 18    2  -11   14  -16  -10   35   17  -45   -6   14   10  -21
 51   19   13    7   -7  -25   34   29  -12  -21   12  -26  -35
 18   28  -25   22   -7   17   19   20  -44  -13    3   18   -3
 32    0    5   10  -15  -25   38   21  -29   -9   14   -7  -33
 50   27   15   16    0  -12   31   32  -11  -25   22  -26  -23
 40   25   10   23    4   -4   34   26  -20  -23   32  -18  -15
 33   15  -17   -7  -30  -17   18   28  -31   -9  -31    9  -40
 38   21   11   24    3   -5   34   25  -23  -21   32  -16  -14
 49   44    7   22    9    4   22   33  -12  -30   20  -23  -11
 60   32    8   -2  -12  -24   24   37   -8  -24  -11  -23  -39
 28   12    2   23   -3   -4   37   21  -34  -15   30   -6  -15
 15   18  -21   24   -8   11   26   18  -45  -11   11   15   -6
 31    0    2    8  -18  -26   37   23  -30  -10   10   -5  -34
 21   21  -13   26   -3   13   27   19  -42  -12   21   10   -4
Rows and columns are numbered from 1.
The entry just right of the largest entry is 32
The entry at row 2, column 1 -> 51
Read off the top entry of the column that holds the largest entry.
Answer: 18
Read off the entry at row 1, column 3.
Answer: -11
Read off the entry at row 3, column 1.
Answer: 18
Read off the entry directly below the largest entry.
Answer: 28
The entry in row 2 and column 3: 13
Read off the entry just left of -14.
Answer: -16
The bottom-left entry -> 21
The entry at row 1, column 2 -> 2
The bottom-right entry: -4
Read off the entry just right of -44.
Answer: -13
The entry directly above the largest entry is 49

Questions about the matrix below.
1) Give the entry just right of 700.
2) Give the entry at the centre.
3) Give the entry just right of 978.
4) Give the entry just left of the centre entry.
array([[239, 404, 551, 823, 616, 466, 852, 566, 499, 453, 395, 891, 546,
        473, 841],
       [524, 305, 408, 745, 505, 335, 859, 599, 405, 366, 322, 806, 488,
        371, 781],
       [978, 649, 580, 444, 581, 477, 499, 646, 589, 615, 619, 392, 655,
        596, 484],
       [579, 586, 654, 689, 899, 700, 581, 830, 589, 783, 661, 554, 856,
        643, 553],
       [579, 887, 689, 468, 558, 905, 400, 497, 893, 785, 710, 424, 549,
        696, 402],
       [699, 398, 557, 629, 828, 375, 648, 806, 446, 566, 483, 612, 845,
        502, 624],
       [653, 611, 325, 654, 377, 891, 648, 384, 770, 636, 332, 595, 340,
        339, 669],
       [661, 540, 875, 479, 469, 398, 530, 493, 396, 713, 900, 664, 480,
        881, 480],
       [425, 507, 565, 877, 435, 687, 844, 420, 543, 584, 621, 915, 439,
        594, 865]])
1) 581
2) 497
3) 649
4) 400

[[-22  -5   6 -11   0  11  -2  -4   2   5 -20]
 [ 16  -3   8   3 -15  13   9  -3   0   0  -2]
 [ 18  23  64 -40 -18  73 -18   7  -4  14 -11]
 [-13 -14   6 -12 -10   7  -1  -5 -17 -18  26]
 [-24 -14  -6  15 -13   0 -25   0  -5 -12   0]]
The bottom-left entry is -24
The entry directly above 13: 11
Report the top-right entry.
Answer: -20
The bottom entry of the column that holds the smallest entry -> 15
Report the entry just right of 13.
Answer: 9
Report the entry directly above 15.
Answer: -12
Report the entry just right of the smallest entry.
Answer: -18
Report the second largest entry.
Answer: 64
The entry just right of the centre entry is -18
Report the last entry, reading row by row.
Answer: 0
The third entry in reading order: 6
The top entry of the column that holds the smallest entry -> -11
Report the minimum.
Answer: -40
The entry in the top-left corner is -22
The entry directly below 11: 13
Report the maximum.
Answer: 73
Report the second smallest entry.
Answer: -25
The entry directly below 64: 6
The 2nd entry from the end, reading row by row is -12
Report the 2nd entry on the main diagonal.
Answer: -3
Report the last entry in the row that holds the largest entry.
Answer: -11
Report the third largest entry.
Answer: 26
The entry directly above the smallest entry -> 3
The 5th entry, reading row by row is 0
